Here is a tiny trained network, its code and every weight. The questions are about switching its units off for an input and a target symbol, where a switched-off unit gives its printed mean instead of its output.

import numpy as np


def w(rows, s, z=0):
    codes = np.array(rows[::2]) - 128.0
    scale = np.full(codes.shape[1], s)
    scale[-1] = z or s
    return codes * scale


def norm(h):
    return h / np.sqrt((h * h).mean(-1, keepdims=True) + 1e-5)


def f(y):
    return y / 2 * (1 + np.tanh(0.7978845608 * (y + 0.044715 * y**3)))


def softmax(a):
    e = np.exp(a - a.max(-1, keepdims=True))
    return e / e.sum(-1, keepdims=True)


def log_softmax(a):
    a = a - a.max(-1, keepdims=True)
    return a - np.log(np.exp(a).sum(-1, keepdims=True))


def net(x, mask):
    ids = ['αγεζλμξψω'.index(c) for c in x.split()]
    T = len(ids)
    res = E[ids] + P[:T]
    q, k, v = (norm(res) @ M[0].T for M in (Q, K, V))
    z = softmax(np.where(np.tri(T) > 0, q @ k.T / 4**0.5, -1e9)) @ v
    res = res + np.where(mask[0], z, O[0][:, -1]) @ O[0][:, :-1]
    y = f(norm(res) @ A[0][:, :-1].T + A[0][:, -1])
    res = res + np.where(mask[1:9], y, B[0][:, -1]) @ B[0][:, :-1]
    return log_softmax(norm(res)[-1] @ U[:, :-1].T + U[:, -1])


Q, K, V, O, A, B = {}, {}, {}, {}, {}, {}
E = w([
[201,90,78,86,61,157,199],'α',
[174,126,251,174,129,87,63],'γ',
[90,129,225,193,127,189,123],'ε',
[12,156,108,65,83,186,163],'ζ',
[165,180,213,88,73,171,50],'λ',
[100,196,104,8,113,47,86],'μ',
[18,120,102,130,162,90,175],'ξ',
[156,146,132,121,172,2,80],'ψ',
[225,244,52,170,186,196,130],'ω',
],0.0097)
P = w([
[91,20,74,105,151,180,68],'0',
[140,155,215,55,215,127,247],'1',
[72,47,56,117,121,171,30],'2',
[73,222,196,144,172,87,136],'3',
[63,90,26,186,73,159,21],'4',
[65,255,176,199,42,19,149],'5',
[47,115,13,208,64,150,19],'6',
],0.0051)
Q[0] = w([
[184,162,121,45,139,98,31],'H0',
[56,173,57,64,100,128,146],'H0',
[75,42,36,171,103,128,7],'H0',
[157,96,91,159,190,2,164],'H0',
],0.029)
K[0] = w([
[213,175,131,59,106,113,53],'H0',
[70,158,48,49,104,135,163],'H0',
[198,245,25,229,183,158,138],'H0',
[118,90,101,133,192,1,127],'H0',
],0.028)
V[0] = w([
[105,119,145,114,128,119,125],'H0',
[170,104,67,93,255,215,94],'H0',
[135,151,109,151,124,138,128],'H0',
[144,208,107,174,167,148,130],'H0',
],0.012)
O[0] = w([
[165,93,147,165,98,150,198,244],'H0',
[33,222,23,150,113,78,3,241],'H0',
[122,118,121,87,147,125,100,142],'H0',
[37,194,35,75,242,118,28,218],'H0',
],0.0047,0.0011)
A[0] = w([
[204,212,117,102,190,164,207,174],'N0',
[129,211,180,92,123,85,158,253],'N1',
[203,94,141,11,253,195,174,26],'N2',
[190,143,57,135,86,117,150,100],'N3',
[168,182,138,180,89,98,131,140],'N4',
[146,109,138,185,140,105,111,22],'N5',
[128,73,98,151,125,114,119,60],'N6',
[169,129,183,127,160,112,145,109],'N7',
],0.021,0.0043)
B[0] = w([
[80,163,198,142,131,80,157,208],'N0',
[149,153,94,176,96,115,148,245],'N1',
[109,162,254,66,219,178,109,194],'N2',
[85,145,183,126,145,112,122,149],'N3',
[164,146,128,103,131,146,142,180],'N4',
[127,117,131,150,126,106,107,135],'N5',
[149,129,123,124,156,138,153,142],'N6',
[93,105,117,96,112,106,128,189],'N7',
],0.034,0.012)
U = w([
[85,174,232,77,167,125,166,182],'α',
[125,160,90,201,59,48,205,112],'γ',
[231,164,140,104,78,211,115,212],'ε',
[162,108,65,125,207,189,234,155],'ζ',
[137,13,131,69,89,48,112,142],'λ',
[33,86,103,79,51,224,173,2],'μ',
[248,90,139,132,224,51,84,41],'ξ',
[128,49,170,255,140,188,80,58],'ψ',
[71,155,52,106,171,127,34,145],'ω',
],0.0091,0.0024)

Each question gives the input, a string of symbols that net reads in full, and the target symbol t.
The units are the heads (4 rows each of Q, K, V and O) and the neurons (one row each of A and B). Each row of codes is followed by its name. A weight is (code - 128) times the scale printed after its matrix; where a second scale follows, it is the last column's (O, A, B and U).
mask holds one flag per unit, heads first, then neurons. A switched-off unit (its flag False) gives its mean, the last column of its rows in O or B, instead of its output. The means were averaged over made-up inputs and are rounded, as every weight is.
A unit's drop is (log p(t) with every unit on - log p(t) with that unit switched off) / (log p(t) with every unit on - log p(t) with every unit switched off).
The circuit of an input: a set's keep is (log p(t) with only the set's units on - log p(t) with every unit switched off) / (log p(t) with every unit on - log p(t) with every unit switched off). Starting from all 9 units, units are removed one at a time, each time the one whose removal leaves the highest keep (on an exact tie, the one counted first), for as long as the keep stays at least 0.8.
units of the circuit, in order: the units of the circuit, biggest drop first
unit that matters most: the unit with the biggest drop
top k neurons: the k neurons with the biggest drops, biggest first
drop when u is switched off: that unit's drop, to one decimal
input λ ζ ξ ε λ, target ε: units of the circuit, in order : [N0, N2, N7, N1]
input α ζ ε ε γ, target λ: unit that matters most : H0
input λ λ λ γ ζ γ, target γ: top 2 neurons : [N1, N2]
input ψ μ α α μ ψ, target γ: top 2 neurons : [N1, N2]
input γ ζ ψ ζ ψ γ, target γ: top 4 neurons : [N2, N1, N7, N5]
input λ λ ε λ ω ζ γ, target ω: units of the circuit, in order : [H0, N0]
input ε α α ξ ε ε, target ε: top 3 neurons : [N4, N0, N7]
input ε λ λ ξ ξ ω ζ, target ω: units of the circuit, in order : [H0, N0]
input ε ψ λ λ λ ε, target γ: top 2 neurons : [N2, N1]
input λ ξ γ, target λ: top 2 neurons : [N2, N1]
input λ λ ξ ω α, target ω: drop when N2 is switched off : 0.1
input ε λ ε λ, target γ: drop when N2 is switched off : 0.1
input λ ζ λ, target ε: drop when N0 is switched off : 0.6
